Each row was made from one path, in order. Every step used is in the known rows, and no mark comes twice. Write each row's path.
Known rows:
nogeg lized sasate seboga siro: [ -35  -80    5 -168  150   42  118    8 -121 -146  -48 -258  131  145
  -23  -10   60  -29   35   71  -82    3 -101  107  155  537   44  204
   38  122  184  134  -30  -67  -43   52   47 -115  -17 -163 -129]
siro bofad nogeg lized: [  54   73   62 -324  246 -206  223  -15  -27 -260  166  170 -340  359
 -136  -77  -24  346 -370  153  -21 -203  116  353  142  -96  159   80
  224   77  -65  277   21  -41   33   61  196 -116 -431  -11  -16]
sadevuf sasate seboga bofad nogeg kiziroz vovavu: [-176  219 -263  251  -80  114  -95   32  141 -265   84 -104   37 -383
  201 -181 -353   19  -92 -207   44  210 -259 -144  102  117  149 -120
  126  -87 -121  214 -132  -53  178   95  251 -268  120    4  -18]
tipo sadevuf sasate lized nogeg kiziroz vovavu seboga sepilef: [ 200  265 -111 -189 -173   32   26  252  207  -93  -23  100  247 -195
  262  183 -200 -113  184   40 -313  522 -149 -316  132   47  -51 -203
  191  104  115 -504 -432 -145  138 -333  217   20  225  178  -55]
nogeg kiziroz vovavu seboga sepilef siro: [-114 -134 -217  171  -96  248    5 -180  158  155  107  -80  105 -440
 -273  -16 -180 -159   67   73  205   81  -73 -215   28  289  -84  -47
  298   23  -52   24  -41  227  277   10 -112  161   -6  -10   94]
kiziroz vovavu seboga sepilef: [  -5  -84  -44   38   48  247   -3  -65  122  -53  137  101  158 -294
   32  -98   52  -14  -52  118  111  321  -67 -227   77  187  -80  -78
  193   -6 -216 -109  156   11  254   18   90  159 -113    8  126]
tipo bofad siro sadevuf sasate: [  56   45  425 -193  -37   54 -109 -232 -150  -56  -69  137 -186  408
 -136 -180   -1  322 -208   52 -394  -73  129  161 -198 -257 -165  -15
 -407  103  -96  -46  199 -263   -4  368 -136   71 -347  -57  137]
vovavu seboga siro bofad nogeg sasate lized: [ -18  364 -227 -512  251 -383    2   77   66 -236  -37  163  -27  219
   71  154   60  122  -36 -105  214 -379  230  317  305  330   95  374
  231 -245  -23   55 -438 -217  137 -232  224 -200 -331   44 -299]
sasate lized nogeg kiziroz vovavu seboga siro: [ -52  362 -322 -138  -65  -48  202  228  147 -208    9   83  184   -3
 -126  130  -39 -316   32   70  120   51   -6 -125  320  487  -78   87
  437  126   84  -33 -386   22  465 -478  147   10  266  102 -229]
lized sasate seboga siro: [-110  -19   20  -82   67   79   57  -27  -26 -149 -142 -179  234   62
  -11   33  145    5   16  -52  -39  -79 -122   49  100  645  -63  119
  -65   89   60  123   59 -171  -39  159  112 -104  -79 -126  -54]
sasate lized nogeg kiziroz vovavu: [-134  310  -91  111 -107   42  314  228  123 -268  125  100   23  150
  -87   85 -150  -35 -183  164  -10  145  -66  -55  230  134  -22  -97
  483  333  142   61 -263  140  335 -448  194   18  251  206 -117]
sepilef vovavu seboga tipo sadevuf: [ 430 -263  -36    1   19  121  -65 -107    6  222  -90  161   58 -296
 -198  193  320 -159  287  -43  182 -169    5 -114   47   32  -55   39
 -207  -19 -119 -179  170   69  -15   64  -21  177 -164  -91  -23]
bofad tipo sadevuf sasate nogeg kiziroz vovavu seboga sepilef: [ 234  180    6  112 -297  214    4   -5  203   71  -14   12  161 -504
  309  -74 -140 -151  257  -75 -320  146 -227 -320 -152 -252 -100 -163
 -251 -160 -154 -255 -394  147   95  -93  257  124  254   89   24]
sepilef seboga bofad nogeg kiziroz vovavu tipo sadevuf sasate: [  78   93 -323    3 -210   28  -55  158  -19   73  -40 -137   23 -580
   96   47 -217  -58    1 -232  -52  209 -114  -78  -26 -252  -70 -185
  -23 -160 -243  -30 -184  129  -38   -8  220 -262   46  -93    0]
vovavu tipo bofad nogeg: [-100  240   91  -63  156 -173   45   45 -209  -12   48  192  -48   20
 -207  -24  220  342 -371   14  -73  -31  372  222   44  -76  -17   22
   59   44 -251  256   61 -103 -160  121   49  -24 -452  -44   61]
sasate lized nogeg kiziroz vovavu tipo bofad: [-238  544  -70  138  -40   13  137  400  -41   10  117  124  140   52
 -200  102  -95 -147 -195  304   -2  281  221  -31  211  -89  -52  -57
  508  245  154  111 -305   77   63 -540   34  105  181  220 -132]
sepilef siro seboga tipo bofad vovavu: [ 192 -226  110  118  191 -138   21 -419   18  185 -179  125 -407   23
 -520  -77   60  129    9  228  153 -338    8  280   -9  -71  169   34
  113  193  101  339  505    0 -253  203 -244  142  328 -190 -210]
seboga bofad siro sepilef vovavu kiziroz sasate: [-275 -366 -207  227  205  116 -157  -79  -56  299  254   56 -394  108
  -40  -65   66  -73   79 -331  554 -233  -60 -108  -51  -10   35  -12
  -44 -141  -36   27  277   74  132  460 -337   56   93 -133   68]
lized nogeg sasate seboga sepilef siro bofad vovavu kiziroz: [-390 -185 -154   99   13  -84  -17 -203  102  217  105 -266 -200   79
   21  180 -191   43  190   85  162  -71  128   71   89   95  271   -3
  466  225  180  196   75 -196 -208  -55 -286 -110 -175  139 -183]
tipo sadevuf sasate lized nogeg kiziroz vovavu: [ 128  274  -44  -71 -229  -11  198  292  161 -268    5   22   81   83
  205  128 -212   25   36   65 -418  387 -143 -101  104 -113 -111 -216
  129  282  207 -257 -426  -42   88 -368  265  -21  264  146  -83]
bofad siro sadevuf sasate: [  29 -184  368 -162 -128  -70   78 -275  -86 -205  -69   62 -217  443
   33 -129   88  294 -195 -178 -300 -158   -1   42 -188  -87 -177   28
 -351   65 -148   -4  162  -87  109  383  -33  -13 -369  -22   85]
sepilef siro seboga bofad vovavu tipo sadevuf sasate: [ 119 -353  -13  114  -31 -458  -89 -182   41  164 -203   68 -267 -109
  -11   47  133  170   67 -299   13  237 -104 -119 -124 -195  -23  -29
 -104    9  170  193  370  -27 -658  349 -163   64   19 -171 -334]
sadevuf sasate lized nogeg kiziroz vovavu tipo: [-216  287 -115   56 -228 -161  359  403   27 -224   40  -88  137  160
  230   94  -61 -105 -119  -53 -136  322    5 -229  171   51  -80  -92
  453  139  131   38 -406  174   84 -433  153  -69   97  222 -179]
tipo sadevuf sasate seboga sepilef siro: [  -7 -392  202   71  -40 -142 -236 -231   29  159 -298 -186   51 -278
  -53   -5  -53  250  220  -34 -246  173 -270  -48 -103  116 -155 -104
 -247    8  101 -242  250 -295 -405  281   74   20 -189 -311  196]
nogeg kiziroz vovavu tipo bofad siro: [-290  271  -86  279  -20  264   -2    3  -92  131  210   59    5 -141
 -217 -163 -122 -115 -123  160   88  -80  239   26 -110 -120 -109  109
   68   66 -156  379 -192  180  242  -14 -171  238   49   21   37]
sepilef siro seboga tipo sadevuf: [ 307 -434  207  -28   71 -283   35 -187  108  140 -309   11 -232  -60
 -424  135  148  132   82  -11  101 -264 -174  202  -48  -30  -23  -33
 -146   78  120   18  305   99 -300  166   76  119  366 -370  -61]
tipo bofad nogeg lized sasate: [ 177  238  127 -364  196  161  157   74 -235 -173  194   29  -99  271
  -84  -37   36  434 -398  194 -368   -3  184  313   57  -34  192  -36
    0  228   54   97 -116 -105 -101  177  -53 -114 -259   24  -55]
sadevuf sasate lized nogeg: [   1   93  186 -211  -54 -301  328  195  -17 -331 -143   44  -10  449
  117   77  185  375 -260  -64 -285  124 -111   -8  173  193  -80  -98
  144  294  143 -148   -2 -178  -62 -129  195  -82 -216   -3 -110]
tipo bofad vovavu kiziroz sasate seboga sepilef siro sadevuf: [-210 -300   73  111   72  117 -481 -406 -158  400   56  -42 -188   17
 -142 -118 -166  -87  201  204   75   74  248   24  -67 -205   30   39
  -56   12 -107 -199  335 -285 -116  206 -458   57  107   66  129]
bofad tipo sadevuf vovavu: [ 205 -166  263  -22   20  -41  206  -53    7 -117  -54   41   27   12
  205  -99  253  278 -246   -3 -132 -172 -183   20 -290 -258 -227    9
 -202  101   43 -130  228  131 -149  221  135  139 -408   32  194]
bofad siro sepilef vovavu tipo sadevuf sasate lized nogeg kiziroz: [  -2  103   -7  100  -82 -312  150  213  -58  158  -89  197 -217  285
   86  314  -67 -166  210 -148  -98  -85   58 -137  -16 -116  -46  -74
   73  -21  324  -34 -312   37 -178  -68 -142   -5  -14  193 -174]
kiziroz vovavu sasate nogeg lized: [  44 -113  -54  134   -8   99  126  154  -10 -214  346  -16    3  234
  151 -195   87    3  -16  174  -95  377   21  101   26 -188   99    2
  -30  -86   94  119  -21  331  146 -448  -20  122  114    6  -44]
seboga siro sepilef vovavu: [ -97 -191  -77  142  208 -106  144 -204   51   68  -34  135 -275  125
 -378   69   38  -71  203  -72  179  -68  -66   79  131  305  -81  -78
  300   18  169  211  397   12  -12  221   51  -21 -188 -128   96]
kiziroz sasate lized nogeg: [-104   80   70 -150   54 -172  213  219  -24 -288   -1   70   38  373
  -13  127  190  209 -311   39   90    9   26   81  213  193  -15  -17
  136  232   55 -162 -107  -84   93 -235  176  -44   37   13    4]
tipo bofad siro seboga sepilef vovavu kiziroz sasate: [-252 -255  -56   81  261  175 -221 -103 -174  237   91  259 -358  344
  -79  -71 -194  148  205  -93  301 -122   88  -73 -140  -85  174  -18
 -153 -124 -155 -130  337 -144  127  451 -317  292  444 -169  104]
sadevuf vovavu seboga tipo: [ 257 -170   62 -159   90  -19  196  -56  113  -82  -52  -66  281 -157
   91  -33  429 -101 -111  -64  273 -182  -76 -120  -21  266  -10  109
   44 -110  -79    3  324  205  100   10  -21   40 -350  -24  122]
vovavu sasate seboga bofad siro sadevuf: [-113 -240  121  158   77  -14 -410 -144  -98   26   38  142  -46  227
  -42 -121  137   62 -137 -138  251   -8  -35   75 -124    2   -3  232
 -361 -135  -11   -9  310 -108   70  226 -190    2 -220  -14  -19]
tipo bofad siro sadevuf: [   6   77  417  -81   59  101 -142 -276 -155   38    9  275 -215  340
 -397 -123   53  250 -274  182 -160 -198  217  237 -147 -224 -150   64
 -294  166 -127   68  260 -184   88  274 -152  159 -284  -25  139]
vovavu tipo bofad nogeg kiziroz sasate: [-203  369 -190  -21   92   -3   25   99 -142  -10  176   53   80  -97
 -142   53  -66   82 -243  -74   95  -32  470  207   49  -26   82   48
   55    0 -306  232 -385   72   67   40   40 -108 -129   48  179]
kiziroz vovavu tipo sadevuf sasate: [  56 -114   43   27 -156   -9   61  174   14  -93   30  -98  144 -146
  326  -50  116   33   12  -45 -305  480   14 -145  -88 -275 -272 -139
 -140  -16  -98  -86  -77   48 -209  -25  153   92 -153  -43   62]

Write each row's path:
[ -13  170 -178  157 -174  -21  -51  203   13 -182   20  -88  190 -339
  457   -5 -252 -139   83  -76 -232  290  100 -114  -16 -127  -23  -61
 -123 -191 -235   81 -461    5  -25 -105  196 -147   40  116   12]  bofad nogeg kiziroz vovavu tipo sadevuf sasate seboga
[ 260 -509   99 -180   41 -332   52   84   68  141  -53 -283 -130  144
  109   15  142 -200  288 -112  180 -181 -124   14 -161 -314  206    4
 -272 -352  247 -112  177  387 -267 -216 -170   91  761 -300    0]  sepilef siro seboga tipo sadevuf vovavu kiziroz sasate nogeg lized
[ -52 -305   59   66   30   48 -204   11  -61  314 -126   24 -208   73
  363  -44 -146   60  363  -59  -72 -128 -240 -195 -148 -338  -85  -34
 -171 -138  -45 -404  178 -271 -278  358   50  124 -202   23   33]  siro bofad tipo sadevuf sasate seboga sepilef vovavu kiziroz
[-291  102 -154 -203  161 -290  -59 -122   95   25    1  119 -298  112
 -332   55 -263  206  -94  -74  304 -483  -55  223  121  109  138  111
  402 -168   88  -20 -257  -54   91   13  219 -178   40   23   74]  seboga sepilef siro bofad nogeg kiziroz sasate lized
[ 191  442  -20   13 -168  580  -54   20   90  169  128  -53  226 -314
 -117  -66   54 -401   92  153   15 -438   19  -74  -79   74  157   39
 -294 -161  -67  209 -397  202  326 -194 -209  142  536   73 -189]  lized sasate nogeg kiziroz vovavu seboga tipo bofad siro
[ 268  497  -58    6 -167  581    7  151  164  142  129  -87  387 -393
 -103   36   26 -446  116  218  -37  -46   54 -104   75   82  149 -104
  -85  -74  -13  121 -354  231  177 -363  -67   83  480  143 -139]  lized sasate nogeg kiziroz vovavu seboga tipo bofad
[ 240   -7  292   47   16   45 -214 -381  -47   67 -175   14  -99    2
  -37 -154  -19  -85  140  222 -235   26   69  118    7 -245   89   28
 -125   92  -70   29  331 -276 -188  106  -89 -118  -26   92  -35]  siro sadevuf sasate seboga tipo bofad vovavu
[-254   79 -420  187  -72  121   73  196  128 -230  119 -190  246   29
    6   54 -197 -300  151   65   70  295  -12   51  137  423   72   -7
  264  106  145  113 -223   37  349 -347   72 -106  248   50    4]  lized nogeg kiziroz vovavu sasate seboga siro
[-289  -47   76  308   88   48 -250   -7 -207  279 -153   19  135 -153
  -29  -24  -75   25  244   24    3  351   38 -250   15   20    9  -80
   72 -138   11   -9  386 -255 -398  183  -73   78 -358  -62  140]  sadevuf sasate seboga sepilef vovavu tipo bofad
[ 409 -136  -98  -14 -140   42   81   23  113  160 -111 -154  285 -230
   36  142  127 -266  339  -63   42 -134 -125  151 -195  -82   68  -15
 -304 -244   53 -115  114  439   36 -431   39  -74  140  -61  198]  sepilef seboga tipo sadevuf vovavu sasate nogeg kiziroz
[-204 -318  172  -56    4   68 -169  -40 -120 -130  100 -111   78  423
  490 -178   53 -158  -96  -92  230 -208  114 -131 -253  -41  -61  194
 -423 -290 -217 -152  206    3  266  167 -337   39  -80  124  251]  bofad siro sadevuf vovavu kiziroz sasate seboga
[ 169   24 -133  -17   60  -19  -71  -34  146 -155  -35 -166  234 -393
  226   61  -91 -201  114 -142  197 -268  -66   82  -83   29  226   55
 -159 -259 -102  -32 -211  101  104  -35  248 -280  224   24  303]  bofad nogeg kiziroz sasate seboga tipo sadevuf vovavu
[ -53  -19 -279  290  -90  231  106  207  149 -107  131 -248  236 -124
   43   69  -95 -350   94  137  186  142  -68   38  119  182  217  -65
  267  111   89   67 -211  230  307 -411   46 -119  386  115   -1]  lized nogeg kiziroz vovavu sasate seboga tipo
[  71 -165  101   -6   11  177 -105  217  -53  136    3 -222  235 -122
  561  -59  266   46 -124 -205   26  -62 -340 -261 -258  -94  -99   41
 -304  -25  150 -303  171    0 -310  331 -111   29 -106   84  -64]  lized sasate seboga bofad tipo sadevuf vovavu kiziroz
[ 260 -160  370 -279  -58  115 -109 -299 -226  213 -333 -112 -220  112
 -341 -122   18   81  -37  147 -171 -499  -44  291 -170 -264 -108   -1
 -414  -31 -218 -176  342 -124   49  235 -118  -98  -36 -266  138]  sepilef seboga tipo bofad siro sadevuf sasate
[ 111   -4  -14   23   30 -432 -111  -56  -42  105  -87  213 -104 -130
  198   -8  326  165   80 -297 -100  283  -91 -146   43 -200 -133  161
   29   69  102  -55   95 -148 -443   40   86   -7 -190   18 -342]  seboga bofad vovavu tipo sadevuf sasate lized
[-251  135   36   40  -32  -97 -270   25 -149   51   -7 -140  195    0
  -53   23 -221 -234 -206   89  219 -119  387   49 -152 -187   70   59
  -64 -395   18  135  -50   85 -164  -35 -297 -171 -233  242  280]  sepilef siro sadevuf vovavu tipo bofad nogeg kiziroz sasate seboga
